Below is a small trained network, with its code and all its weights. Each question gives an input and a target symbol and asks what happens when units are switched off, that is, made to give their printed mean instead of their output.

import numpy as np


def w(rows, s, z=0):
    codes = np.array(rows[::2]) - 128.0
    scale = np.full(codes.shape[1], s)
    scale[-1] = z or s
    return codes * scale


def f(y):
    return y / 2 * (1 + np.tanh(0.7978845608 * (y + 0.044715 * y**3)))


def softmax(a):
    e = np.exp(a - a.max(-1, keepdims=True))
    return e / e.sum(-1, keepdims=True)


def log_softmax(a):
    a = a - a.max(-1, keepdims=True)
    return a - np.log(np.exp(a).sum(-1, keepdims=True))


def net(x, mask):
    ids = ['Φαγεξπτψ'.index(c) for c in x.split()]
    T = len(ids)
    res = E[ids] + P[:T]
    u = 0
    for l in range(3):
        q, k, v = (res @ M[l].T for M in (Q, K, V))
        z = softmax(np.where(np.tri(T) > 0, q @ k.T / 2**0.5, -1e9)) @ v
        res = res + np.where(mask[u], z, O[l][:, -1]) @ O[l][:, :-1]
        u += 1
        y = f(res @ A[l][:, :-1].T + A[l][:, -1])
        res = res + np.where(mask[u : u + 8], y, B[l][:, -1]) @ B[l][:, :-1]
        u += 8
    return log_softmax(res[-1] @ U[:, :-1].T + U[:, -1])


Q, K, V, O, A, B = {}, {}, {}, {}, {}, {}
E = w([
[106,175,110,147,117],'Φ',
[150,207,85,88,74],'α',
[138,138,118,136,140],'γ',
[174,132,108,141,73],'ε',
[88,209,82,45,154],'ξ',
[102,132,103,66,254],'π',
[82,105,144,139,185],'τ',
[169,167,95,126,71],'ψ',
],0.016)
P = w([
[182,148,194,144,177],'0',
[151,131,6,138,168],'1',
[105,140,199,92,146],'2',
[117,102,39,119,101],'3',
[85,146,208,105,133],'4',
[106,75,51,122,66],'5',
[95,150,203,89,138],'6',
],0.012)
Q[0] = w([
[212,163,2,238,71],'0.h0',
[74,226,98,108,92],'0.h0',
],0.0061)
K[0] = w([
[160,63,49,161,3],'0.h0',
[147,254,129,105,106],'0.h0',
],0.0097)
V[0] = w([
[66,80,155,65,108],'0.h0',
[153,135,195,178,1],'0.h0',
],0.0058)
O[0] = w([
[105,110,95,161,155,111],'0.h0',
[165,131,102,92,249,3],'0.h0',
],0.011,0.0053)
A[0] = w([
[171,67,200,230,183,195],'0.n0',
[93,169,255,95,161,254],'0.n1',
[128,7,86,173,76,251],'0.n2',
[30,144,63,103,81,38],'0.n3',
[65,182,160,56,244,191],'0.n4',
[155,100,135,107,80,121],'0.n5',
[177,107,58,122,74,26],'0.n6',
[163,156,87,99,15,167],'0.n7',
],0.0084,0.0028)
B[0] = w([
[122,7,133,132,149,129],'0.n0',
[123,60,255,161,75,229],'0.n1',
[35,253,152,164,188,164],'0.n2',
[189,91,178,112,254,226],'0.n3',
[180,172,112,190,17,192],'0.n4',
[61,133,160,89,185,138],'0.n5',
[65,105,165,18,127,156],'0.n6',
[88,138,203,66,151,253],'0.n7',
],0.006,0.0069)
Q[1] = w([
[168,234,244,59,136],'1.h0',
[127,158,253,132,42],'1.h0',
],0.0059)
K[1] = w([
[200,182,140,140,57],'1.h0',
[254,141,149,146,187],'1.h0',
],0.009)
V[1] = w([
[153,2,125,208,111],'1.h0',
[248,117,143,110,234],'1.h0',
],0.0076)
O[1] = w([
[227,111,117,2,108,4],'1.h0',
[151,148,133,232,235,110],'1.h0',
],0.0082,0.0032)
A[1] = w([
[172,131,180,85,28,252],'1.n0',
[122,153,166,108,148,114],'1.n1',
[201,133,100,37,163,169],'1.n2',
[91,153,153,203,131,95],'1.n3',
[44,168,171,153,155,64],'1.n4',
[85,95,141,242,115,144],'1.n5',
[138,29,90,88,2,32],'1.n6',
[210,117,84,136,150,114],'1.n7',
],0.0093,0.0025)
B[1] = w([
[139,45,152,254,100,254],'1.n0',
[191,121,129,126,97,165],'1.n1',
[83,137,43,234,125,146],'1.n2',
[171,150,106,62,89,185],'1.n3',
[119,79,112,114,126,234],'1.n4',
[169,193,115,120,119,189],'1.n5',
[69,155,124,99,168,160],'1.n6',
[111,58,229,111,137,130],'1.n7',
],0.0082,0.0086)
Q[2] = w([
[225,90,239,249,69],'2.h0',
[55,114,38,172,177],'2.h0',
],0.011)
K[2] = w([
[252,105,129,161,135],'2.h0',
[85,126,158,102,91],'2.h0',
],0.015)
V[2] = w([
[62,159,153,127,62],'2.h0',
[77,2,133,147,169],'2.h0',
],0.0091)
O[2] = w([
[1,53,53,157,59,219],'2.h0',
[163,23,107,60,215,253],'2.h0',
],0.0086,0.0044)
A[2] = w([
[85,156,43,190,64,209],'2.n0',
[46,78,79,162,94,167],'2.n1',
[113,135,109,185,98,3],'2.n2',
[129,178,74,176,91,43],'2.n3',
[106,117,61,50,125,97],'2.n4',
[76,76,112,124,211,85],'2.n5',
[114,154,9,147,116,58],'2.n6',
[166,181,53,138,227,143],'2.n7',
],0.011,0.0051)
B[2] = w([
[52,81,64,141,184,217],'2.n0',
[252,222,98,105,141,254],'2.n1',
[110,146,131,94,178,146],'2.n2',
[175,94,204,46,158,145],'2.n3',
[122,118,184,194,228,158],'2.n4',
[60,216,207,73,39,166],'2.n5',
[134,98,109,165,2,154],'2.n6',
[99,172,20,112,77,150],'2.n7',
],0.0081,0.022)
U = w([
[118,102,137,255,62,143],'Φ',
[148,68,123,179,155,165],'α',
[110,66,117,75,115,103],'γ',
[58,155,143,145,152,198],'ε',
[158,207,133,195,79,3],'ξ',
[157,166,110,25,186,38],'π',
[171,121,94,81,7,52],'τ',
[132,101,30,154,81,238],'ψ',
],0.0066,0.0053)

Each question gives the input, a string of symbols that net reads in full, and the target symbol t.
The units are the heads (2 rows each of Q, K, V and O) and the neurons (one row each of A and B). Each row of codes is followed by its name. A weight is (code - 128) times the scale printed after its matrix; where a second scale follows, it is the last column's (O, A, B and U).
mask holds one flag per unit, layer by layer, with each layer's heads first. A switched-off unit (its flag False) gives its mean, the last column of its rows in O or B, instead of its output. The means were averaged over made-up inputs and are rounded, as every weight is.
A unit's drop is (log p(t) with every unit on - log p(t) with that unit switched off) / (log p(t) with every unit on - log p(t) with every unit switched off).
The circuit of an input: a set's keep is (log p(t) with only the set's units on - log p(t) with every unit switched off) / (log p(t) with every unit on - log p(t) with every unit switched off). Starting from the 12 units with the biggest drops (on a tie, the unit counted first), units are removed one at a time, each time the one whose removal leaves the highest keep (on an exact tie, the one counted first), for as long as the keep stays at least 0.8.
units of the circuit, in order: the units of the circuit, biggest drop first
most important unit: the unit with the biggest drop
k most important neurons: the k neurons with the biggest drops, biggest first
top k neurons in layer l: the k neurons of layer l with the biggest drops, biggest first
input ψ ξ τ γ π, target ξ: units of the circuit, in order -> [0.h0; 1.h0; 2.h0; 1.n5]
input ψ τ α ξ α ξ, target ε: top 3 neurons in layer 2 -> [2.n4; 2.n1; 2.n5]
input γ ξ γ π ε π, target ε: 2 most important neurons -> [0.n3; 2.n4]
input ψ ε ε π ε ξ ε, target ξ: 2 most important neurons -> [2.n0; 1.n0]
input ξ π π ε γ, target ψ: most important unit -> 1.n0
input ε ξ ψ, target π: units of the circuit, in order -> [0.h0; 1.h0; 2.h0; 0.n0]
input ξ π ξ ξ α ε π, target ψ: 4 most important neurons -> [1.n0; 2.n0; 0.n3; 2.n1]
input ψ ξ ε ξ α, target ξ: units of the circuit, in order -> [2.h0; 0.h0]
input ψ ξ π π γ, target ξ: units of the circuit, in order -> [0.h0; 1.h0; 2.h0]
input γ π ξ Φ ξ α γ, target α: 3 most important neurons -> [0.n0; 0.n3; 2.n1]
input Φ ξ α, target Φ: units of the circuit, in order -> [0.h0; 2.n1; 1.n0; 2.h0]
input π π γ, target τ: 3 most important neurons -> [0.n3; 1.n0; 2.n1]
input τ γ π α ε τ α, target γ: 2 most important neurons -> [0.n0; 2.n1]
input ξ ξ π ξ τ Φ Φ, target ψ: most important neuron -> [2.n0]
input γ τ τ Φ τ π ξ, target α: top 3 neurons in layer 0 -> [0.n0; 0.n4; 0.n1]
input ξ ψ ξ ξ α ξ ψ, target ψ: 3 most important neurons -> [2.n0; 0.n3; 2.n1]
input ξ ξ π ε ξ ξ, target π: top 3 neurons in layer 0 -> [0.n3; 0.n7; 0.n4]
input π α π π Φ ψ α, target τ: 4 most important neurons -> [0.n3; 1.n0; 2.n0; 0.n1]
input ξ π ψ, target ψ: 3 most important neurons -> [1.n0; 2.n0; 0.n3]
input π ψ ξ, target τ: 4 most important neurons -> [0.n3; 1.n0; 2.n0; 2.n5]
input ξ ξ π ψ ξ Φ γ, target ψ: most important unit -> 2.h0
